How the units are linked:
from | δ ξ ρ γ ε σ
gg | zj mj mt rc gl mz
gs | gb jm tb tm ff nh
mb | fd hq nm - gd -
nh | - hh - bn bm gs
qp | nr - gh - cf hq
zj | gg - sd cf - fs
fd | mb rj tm tb rz lg
cc | mh cf ht - - gd
bn | nf qg lg nh jr tm
tr | hl fm gd gz nm ht
gh | qg nf qp nz lj ch
sd | mt dc zj lj nz zm
zm | ph gz fs fm rr sd
ph | zm ff mz sb jm mt
gd | rz jh tr sr mb cc
bm | dc mt mj jr nh ff
nm | tm ch mb gb tr nf
jr | ht dl mh bm bn hl
rr | jm gb tt ch zm nz
tt | rt - rr hq fs -
nz | hh - - gh sd rr
gp | sr mz ff rz tb mj
lj | dl ht cf sd gh fm
gj | ch tm rj jm sb qg
fm | sb tr jh zm ch lj
cf | rc cc lj zj qp jh
fs | mz sr zm jh tt zj
mt | sd bm gg dl hh ph
ff | gz ph gp hl gs bm
sb | fm hl md ph gj dl
lg | - nr bn - mh fd
gz | ff zm sr tr gb dc
md | jh rz sb mz rj rc
mz | fs gp ph md rt gg
qg | gh bn nr hh dl gj
hh | nz nh gl qg mt jm
gb | gs rr - nm gz -
rt | tt tb jm rj mz gl
jm | rr gs rt gj ph hh
rc | cf mh dl gg nr md
tm | nm gj fd gs hl bn
dl | lj jr rc mt qg sb
sr | gp fs gz gd - -
gl | - - hh nr gg rt
nf | bn gh - - ht nm
jh | md gd fm fs hq cf
dc | bm sd - ht - gz
ht | jr lj cc dc nf tr
ch | gj nm hq rr fm gh
hq | rj mb ch tt jh qp
rj | hq fd gj rt md nr
rz | gd md hl gp fd mh
mj | - gg bm mh - gp
mh | cc rc jr mj lg rz
hl | tr sb rz ff tm jr
nr | qp lg qg gl rc rj
tb | - rt gs fd gp -

The rows follow the links: the fewer symbols apart two units are, the more alike their rows tend to be.

Rows with their units:
[ -56,   -5,    9,   56,  -98,  -58,  -11,   33,   72,   21,  -58,   10,   -6,  -11,  -13,   61,   29,  -13,   50,  -61,  -50,  -97,  -62,   21,   -8, -156,   -6,   26,   -7,  -36,   32,  -15,  -16,  103,   -1,  -32,   33,  -40,  -23,   13,   68,    7,  -35,   41,   24,   -8,   73,  -36,   54,   48,    7,  -37,  -83,  -41,   26,  -16,  -62,   -1,   16,    0,  -31] -> nr
[ -80,  -71,   79,  -49,  -51,  -34,   -5,   -2,   25,   76,  -26,  -48,   56,    2,   32,   14,  -84,   43,  -36,   66,  -58,  -95,  -41,  -14,  -15,  -93,   23,   36,  -41,   54,  -18,   95,   52,  -40,  -19,   13,  -29,   77,  -18,   41,   46,   23,   -2,  -26,    1,  -22,   25,   89,   36,  -31,   18,  -52,   48,  -25,  -15,   61,   14,  -22,    1,   44,   32] -> zj
[  51,   69,  -50,    1,    9,   59,  -45,   25,  -55,  -31,   31,    1,   41,   19,  -12,  -86,  -61,   12,   -4,   71,   15,   19,   22,   -2,  -95,   38,   35,  -78,   -6,   18,   74,   67,   31,  -37,  -35,   19,  -35,   15,  -65,   29, -122,   20,  -83,   39, -103,  -16,  -52,  -31,  -37,   33,   65,  -41,   58,  -35,   36,   32,   43,  -18,  -32,  -10,    9] -> rr
[   5,   29,   59,   40,   54,   28,  -34,    5,  -35,   -6,   27,  -29,    2,   16,  -20,  -69,  -53,   13,  -48,   53,   83,   32,  104,  -23,  -42,   70,   55, -100,   84,  -25,  -65,   -1,  -33,  -68,  -26,   40,  -82,   14,   45,   44, -121,   30,   -8,  -46,  -41,   -2,  -28,   87,  -66,  -23,   42,   -8,   51,   21,   15,    3,   41,    7,  -18,   58,   41] -> fm
[  94,   62,  -98,   -5,   32,   65,   -6,  -14,  -64,  -33,   64,   11,   44,   24,    3,  -87,  -23,   30,   -4,   86,   22,   72,   50,  -21,  -45,  107,    7,   15,  -27,   44,   47,   42,   51,  -18,    8,   26,  -40,   67,  -48,  -34,  -76,  -18,  -40,   40,  -69,   16,  -88,  -53,  -24,  -16,   -2,   21,  102,  -30,   -3,  -17,   51,    1,  -44,  -39,    2] -> gb
[   3,   26,   34,  -14,   91,   22,  -13,   16,   52,  -76,   -4,   11,  -84,  -76,  -46,   -4,   60, -107,    7,  -73,   73,   51,   56,  -19,   50,   44,   24,  -92,  111,  -51,  -28,  -85,  -69,  -25,   -8,   -4,  -32, -100,   21,   48,  -67,    1,   20,  -23,   20,   -5,   39,   21,  -11,    6,   15,  -28,  -66,   61,    8,   25,  -14,   70,    1,  -18,   16] -> sb
[ -16,  -93,   34,   34,  -41,  -19,   26,  -42,   35,   14,  -36,   -8,   -6,  -19,    8,   67,   77,    4,    1, -103,  -21,  -11,  -63,   37,   79,  -57,  -17,  115,  -13,   -1,  -55,  -70,   -6,   42,    9,  -12,   48,  -28,   31,  -62,  144,  -25,   53,  -20,   93,   10,   52,   34,   26,  -22,  -42,   42,  -66,   -2,  -25,  -13,  -33,  -30,   20,   42,  -26] -> mh
[  -4,   19,  -47,  -27,  -26,  -26,  -40,  -25,  -35,    6,  -21,  -75,   55,   11,   13,  -28,  -40,   71,   33,    9,  -24, -104,   47,   36,  -59,  -54,   83,    0,  -38,   65,   76,   61,  121,   12,   -3,   18,  -12,   46,  -35,   44,  -55,   51,  -40,   14,  -61,  -22,  -67,  -30,   29,   44,   28,  -57,   66,  -21,    4,   59,    4,  -37,  -25,  -41,  -25] -> tt
[ -47,  -36,   69,   10,    4,  -51,  -37,  -27,    9,   23,  -26, -131,   38,    5,   11,   -6,  -45,   72,  -10,  -11,    2, -102,   99,   37,  -27,  -61,  117,   -4,   25,   15,  -49,   10,   47,   -8,    7,   35,  -70,   12,   77,   42,  -48,   65,   28,  -56,  -26,    7,   -8,   61,    9,    5,   32,  -27,   19,   15,  -40,   53,   -8,  -40,  -27,   61,  -10] -> jh
[  27,   38,  -47,   -7,  -16,   69,   -8,   45,   15,  -31,   13,  139,  -16,  -40,  -30,   -8,   28,  -92,    4,   34,  -23,   32, -146,  -24,   -8,  -13,  -77,  -19,  -13,  -29,   65,   10,  -34,   36,  -49,  -37,   23,  -25, -142,    3,   -6,  -34,  -37,   18,  -25,  -26,   22,  -55,  -20,   17,   18,  -74,  -39,  -24,   51,   17,   -8,   47,   43,  -86,   31] -> hh
[ -29,  -91,   61,   60,  -59,  -60,    8,  -23,   -7,   57,  -22,  -41,   43,   28,   37,    1,  -42,   83,  -31,   30,   -7,  -31,   -3,    4,  -16,  -40,   15,   87,  -34,   11,  -47,    9,    3,  -12,    9,   40,    1,   71,   38,  -45,  146,   18,   55,  -20,   37,   29,   17,   63,  -21,  -27,  -17,   49,   35,  -20,  -59,  -13,    8,  -63,  -10,   98,    4] -> cc
[ -44,  -24,   95,  -49,   18,   36,   -9,   46,  -27,   30,   25,   28,    4,    5,   21,  -79, -111,  -36,  -65,  133,  -18,   51,  -38,  -59,  -26,   35,  -31,  -53,    9,    0,  -17,   74,  -18,  -77,  -86,  -13,  -50,   42,  -52,   39,   -3,   12,  -10,  -57,  -45,  -12,  -12,   99,  -39,  -56,   38,  -51,   57,  -16,   38,   56,   59,   24,   14,    8,   59] -> sd
[  43,   93, -100,  -35,   48,   72,   -4,   32,  -11,  -69,   23,   63,  -18,  -44,  -34,  -15,   42,  -73,   32,  -46,   14,   34,  -12,   -1,    8,   29,  -37,  -70,   17,   -7,   87,  -16,   19,   12,  -21,  -22,   10,  -67,  -70,   27, -125,  -18,  -56,   17,  -55,  -21,  -19,  -82,   -6,   31,   31,  -64,    0,   11,   48,   27,  -21,   47,   -6, -118,  -10] -> jm
[  70,    5,  -92,  -96,  109,   37,   37,  -53,   -9,  -72,   43,   42,  -47,  -21,  -14,   25,   52,  -76,   25,  -50,   36,   87,   19,  -13,   99,   92,  -53,  -14,   68,   13,  -35,  -16,  -31,  -72,   34,   -8,   28,  -29,   30,  -24,  -62,  -37,    3,    9,   51,  -28,  -12,    0,  -10,  -51,  -49,   37,   13,   74,  -34,   -7,    1,   59,  -29,  -59,   13] -> ff

Each walk starts at a row. The symbols on each line, taken left to right, move it on to the next unit.
Answer with the unit's row; about right is enough.
---
[ -28,    5,   37,  -55,   48,   30,    9,   36,   35,   25,    9,  106,  -64,  -45,  -25,   35,   -2, -115,  -25,   19,    8,   47, -122,  -66,   34,   18,  -94,  -53,   29,  -33,  -30,   -5,  -45,  -44,  -25,  -50,   20,  -34,  -60,    8,   44,  -37,  -20,  -24,   50,  -36,   61,   38,    3,  -49,   18,  -54,  -25,    4,   37,   42,    4,   60,   31,  -67,   41]
γ δ ε ε [ -30,  -33,  120,   48,   -8,   -4,  -35,   35,    5,   17,  -16,   26,   11,   19,  -33,  -77,  -69,    3,  -62,  114,   40,   61,  -18,  -67,  -41,   28,    6,  -67,   25,  -46,  -44,    9,  -52,  -21,  -65,   18,  -77,   55,   -4,   26,   38,   20,   22,  -60,  -20,   -4,    5,   95,  -65,   -1,   52,   -9,    4,  -13,   32,   -3,   42,   -9,   25,   78,   24]
ε ε ε γ [  14,   18,    9,   26,  -32,   42,    6,   56,  -22,    9,   31,   69,   31,   27,    6,  -66,  -72,  -21,  -22,  117,   -6,   35,  -83,  -35,  -78,    7,  -34,  -16,  -64,   -5,   78,   59,   14,  -12,  -57,   -5,  -23,   51, -114,   27,   -5,   22,  -45,  -18,  -91,   16,  -26,   -5,  -52,   -1,   64,  -37,   55,  -66,   79,   20,   43,    9,   -5,  -21,   28]
---
[   8,   24,   61,   65,  -59,   15,  -30,   81,   25,    9,    5,   26,   11,   55,  -24, -105,  -90,   31,  -33,  125,   17,   40,  -20,  -49,  -69,   -3,    6,  -74,  -20,  -58,   34,   35,  -65,   21,  -60,  -14,  -37,   26,  -50,   29,  -20,  -10,   -7,   15,  -56,    3,  -13,   -2,  -67,   14,   41,    8,  -15,  -32,   39,  -41,   42,  -18,   33,   43,   14]
γ ε ρ γ [ -76,  -75,  102,   51,  -58,  -64,  -31,   19,   42,   58,  -48,  -64,   51,   19,   16,   -2, -100,   55,  -41,   25,  -31,  -67,  -21,    8,  -42,  -96,   48,   20,  -18,   -9,  -51,   28,   20,    1,  -34,   21,  -46,   55,   16,   19,   73,   29,   32,  -69,    4,    3,   30,   77,   -3,   -3,   22,  -31,  -13,  -25,   -5,   49,   27,  -40,    5,   94,   31]
δ γ γ σ γ [ -63,   -1,   -5, -121,   54,  -51,   12,  -44,   27,   40,  -12,  -58,  -26,  -75,   31,   80,   21,  -35,   31, -119,  -33, -102,   25,   29,   53,  -67,   24,  -16,   37,   29,  -12,   11,   81,  -18,   30,  -23,   60,  -46,   24,   37,  -64,   29,  -24,  -25,   61,  -49,   39,    4,   81,   22,   -8,  -76,   11,   65,  -21,   70,  -40,   30,   -3,  -67,   10]
---
[ -71,  -70,   89,   13,  -41,  -52,  -39,   -2,   81,   32,  -62,    2,  -20,  -28,  -14,   91,   16,  -32,   14,  -78,  -42,  -78,  -71,   -2,   30, -136,    7,   35,   21,  -24,  -59,  -50,  -16,   25,  -15,  -25,    5,  -24,   10,    0,   81,   17,   36,  -31,   78,   -5,   61,   18,   35,   25,   -3,  -58,  -85,    2,   28,   26,  -41,  -10,   22,   23,    6]
γ ρ γ ξ [  22,  -52,   44,   53,    8,    4,   19,   19,   48,  -24,   25,   97,  -45,  -18,  -34,  -19,   50,  -60,  -31,  -16,   11,  117,  -92,  -27,   63,   38,  -92,   24,    7,  -48,  -63,  -76,  -83,  -15,    6,  -20,   -4,  -13,   12,  -63,   93,  -52,   65,  -22,   93,   26,   26,    7,  -31,  -20,  -35,   48,  -61,   17,    9,  -47,    7,   44,   37,   13,   33]
δ γ σ ρ ξ [ -42,  -33,   14,  -67,   10,  -35,  -26,  -41,  -13,   63,  -15, -102,   35,  -14,   32,   34,  -67,   63,  -14,   14,  -29, -102,   83,   21,  -31,  -48,   50,  -17,  -11,   65,  -18,   66,   84,  -65,   14,   31,   -6,   54,   33,   36,  -56,   52,  -16,  -47,  -16,  -42,  -22,   76,   29,    8,   21,  -50,   89,    7,  -30,   83,  -13,   -3,  -28,   14,   35]
---
[ -67,  -60,   17,  -94,   -6,  -30,  -14,  -15,   62,   57,  -44,    5,  -23,  -55,    3,   87,   15,  -40,    3,  -35,  -58,  -62, -110,  -12,   51, -128,  -39,   38,   -6,   11,    4,   -1,   18,   12,   -2,  -36,   51,  -33,  -46,  -25,   73,    4,   -2,  -29,   61,  -33,   35,   22,   58,   -9,   12,  -83,  -23,  -12,    1,   90,  -24,   34,   34,  -20,   13]
δ δ σ γ [ -47,    1,   21,   -8,    6,  -40,  -25,  -51,   35,  -11,  -19,  -82,  -16,  -72,   -7,   91,   66,  -33,   18, -128,   -1, -106,   65,   32,   48,  -94,   57,  -20,   76,   -9,  -37,  -63,   51,   26,    1,   15,   15,  -73,   55,   13,  -26,   43,   33,  -26,   53,  -15,   57,    7,   76,   40,   -7,  -34,  -54,   41,  -22,   42,  -60,    4,   14,  -10,    0]
γ ξ ξ ξ [ -13,  -31,  -63,  -87,   52,  -23,   46, -103,  -10,   14,   -2,  -45,  -21,  -36,   32,   99,   77,    7,   26, -124,  -23,  -34,   28,   49,   86,   -1,  -10,   67,   25,   62,  -42,   -5,   68,  -32,   69,    3,   53,  -18,   73,  -43,   18,    5,    7,    4,   62,  -28,   -8,    5,   76,  -50,  -55,    8,   -1,   44,  -50,   17,  -28,   13,  -22,  -39,    1]
---
[ -34,  -14,  104,   35,   20,   30,  -18,   39,   58,   -9,    5,   91,  -41,  -44,  -51,   -1,   40,  -93,  -43,  -19,   33,   71,  -96,  -54,   19,  -18,  -52,  -67,   61, -100,  -35,  -68, -111,  -12,  -56,  -17,   -9,  -76,  -52,   21,   42,  -17,   -2,  -60,   32,  -17,   81,   15,  -23,   -6,   13,  -30,  -86,   31,   33,   13,    6,   50,   61,  -12,   29]
ε ρ γ ε ξ [ -48,  -75,  -34,  -57,  -20,  -17,   43,  -37,   12,   45,  -16,   11,    5,  -28,   47,   89,   33,  -22,    9,  -58,  -40,  -40, -112,   -4,   62,  -44,  -71,   89,  -49,   36,  -41,   -5,   32,    6,   45,  -31,   60,   14,   14,  -61,  112,  -10,   23,   -5,   96,   -1,   29,    1,   64,  -42,  -36,    5,    7,   -8,  -24,   21,  -23,   10,   20,  -27,   -9]
ρ σ ρ γ [   1,  -28,  -13,  -10,   34,  -40,   24,  -84,   16,   -8,  -20,  -65,   -9,  -32,   18,   90,   88,   20,   48, -145,   -8,  -55,   50,   66,   81,    4,   40,   84,   33,   19,  -43,  -80,   23,   10,   77,   23,   23,  -57,   97,  -37,   48,   22,   76,   -2,   85,    0,   22,  -18,   61,    6,  -53,   20,  -28,   53,  -66,   -6,  -35,  -29,  -21,   12,  -27]
---
[  51,  -11,   46,   60,   55,   14,   12,  -30,  -35,  -38,   40,  -29,   12,   41,    0,  -48,  -22,   20,  -54,   57,   62,   82,  104,   -1,   -5,  148,   38,  -21,   48,   -5,  -53,   -4,  -39,  -58,   18,   36,  -60,   49,   65,   -6,  -42,    1,   20,  -44,  -32,   26,  -43,   39,  -61,  -30,  -14,   80,   60,   21,  -32,   -5,   44,   -7,  -35,   58,    4]
σ ε ε [  20,  -41,   79,   59,  -22,    7,    8,   35,    0,    1,   20,    2,   11,   18,  -24,  -69,  -59,   27,  -84,   81,   33,   77,  -25,  -10,  -11,   91,  -32,   16,   -6,  -34,  -72,   -8,  -61,  -42,   -8,   15,  -53,   82,   27,  -34,   82,  -19,   37,  -57,  -14,   29,    3,   83,  -74,  -60,    6,   73,   40,  -23,  -15,  -44,   48,  -36,   -4,   76,   23]
γ ξ ξ [  15,  -25,   38,  -31,    8,   17,   39,   30,  -14,   19,   22,   30,    7,   26,   21,  -34,  -66,    6,  -51,  114,   19,   68,  -37,  -50,    9,  105,  -61,   26,  -45,   21,  -34,   39,  -19,  -88,  -29,   -7,  -22,   97,  -19,  -32,   71,   -4,    7,  -27,   -5,   25,  -38,   92,  -46,  -99,  -16,   40,   88,  -26,    1,   -1,   68,   -3,   -3,   45,   44]
---
[ -60,    9,   60,   57, -107,  -58,  -31,   74,   -1,   44,  -39,  -50,   56,   56,    6,  -28,  -73,   94,  -15,   51,  -49,  -83,    5,   10,  -62, -108,   40,   19,  -67,  -14,   24,   33,   12,   64,  -15,    9,  -17,   37,  -32,   21,   44,   30,  -20,   -9,  -38,   13,   26,    8,  -21,   35,   42,    0,    0,  -71,   -9,   -2,  -18,  -60,   14,   73,  -42]
δ δ ρ σ [  15,   77,   23,   50,  -12,   16,  -25,   57,  -11,  -30,   15,  -45,    4,   44,  -13, -111,  -82,   38,   -8,   83,   36,   12,  117,  -20,  -95,   36,   34, -104,   30,  -44,   21,   32,  -39,   -2,  -27,   30,  -41,  -12,   27,   70, -116,   30,  -44,    7,  -89,    5,  -39,   -6,  -52,   20,   57,   10,   11,  -26,   32,  -15,   21,  -24,   11,   37,   -4]
ε γ ξ ρ ρ ξ [   3,   34,   22,  -67,   60,   35,  -45,   -9,   -6,   17,   22,  -25,    0,   14,  -12,  -63,  -90,  -13,  -28,   84,   20,   39,   50,  -29,  -17,   65,    7,  -86,   46,   -5,  -31,   47,    7, -116,  -10,   -7,  -62,   49,    1,   49, -115,   34,  -26,  -70,  -39,  -17,  -41,   53,  -17,  -48,   31,  -44,   82,   20,   -4,   62,   73,   36,  -24,    4,   34]
---
[  65,   16,  -17,  -54,   82,   27,   21,  -44,  -61,   -7,   45,  -24,    3,   10,   19,  -39,  -46,   26,  -24,   72,   37,   70,   71,  -37,   33,  155,    2,   -5,   25,   39,  -38,   63,  -23, -113,   17,   19,  -30,   75,   33,    4,  -62,    6,   -5,  -35,  -20,   -2,  -71,   61,   -8,  -59,   -8,   53,  100,   39,  -30,    6,   44,   12,  -28,   -7,   20]
σ γ ε [  27,    7,   26,   88,  -62,   -1,   28,   62,   -5,    4,    9,   40,   11,   74,   -9,  -82,  -43,   67,  -38,  114,   17,   99,  -13,   -5,  -41,   54,  -52,    7,  -32,  -35,   25,   12,  -76,   15,  -23,   33,  -18,   70,   -3,  -19,   59,  -30,    8,   28,  -44,   51,  -50,  -19,  -55,  -15,   -3,   87,    5,  -41,    3, -103,   20,  -28,   11,   61,   -8]
ξ ξ σ δ δ [  47,   51,  -34,   66,  -21,    0,   18,   -5,  -63,  -53,   12,   -2,    5,   69,   -2,  -86,  -11,   64,   -7,   70,   34,   69,  102,    9,  -50,   94,   38,  -15,    5,  -12,   14,    8,  -26,    3,   14,   47,  -26,   32,   40,   -4,  -77,  -15,   13,   42,  -54,   33,  -72,  -30,  -67,   -9,    3,   96,   49,  -11,  -12,  -75,   29,  -48,  -17,   37,  -24]
---
[ -29,   11,    1,   38,  -44,  -61,  -26,   18,  -10,   30,  -29, -129,   49,   53,   11,  -19,  -46,  109,   14,   25,  -15, -106,  125,   48,  -86,  -81,   90,  -39,  -29,   32,   25,   42,   47,   59,   14,   34,  -31,   13,   34,   60,  -42,   41,  -17,   35,  -62,    9,   -4,   -6,    5,   59,   17,   -9,   22,  -10,  -16,    1,  -12,  -60,   -7,   43,  -31]
δ ξ ξ [ -33,   55,  -36,   24,  -23,  -60,  -28,    1,   36,  -16,  -36,  -53,   -9,  -11,   14,   48,   56,   12,   75,  -90,  -25,  -83,   71,   54,   12, -100,   71,  -23,   35,  -35,   53,  -31,   16,   96,   43,  -28,   44, -101,   39,   31,  -57,    9,  -28,   76,  -10,  -29,   33,  -56,   67,   75,   13,  -43,  -86,   28,    4,  -14,  -69,  -26,   11,   -6,  -42]
ξ δ ε γ γ [  -2,  -43,   14,   24,   11,  -40,    2,  -60,  -30,   17,  -16, -121,   46,   38,   34,    6,  -17,  100,    4,  -23,   11,  -40,  119,   39,  -21,   19,   76,   55,    5,   41,  -67,    7,   59,  -19,   25,   45,  -22,   40,  109,  -14,   29,   62,   48,  -15,   22,   17,  -16,   49,    5,  -13,  -29,   56,   59,   17,  -72,   -1,   17,  -58,  -47,   66,   -3]
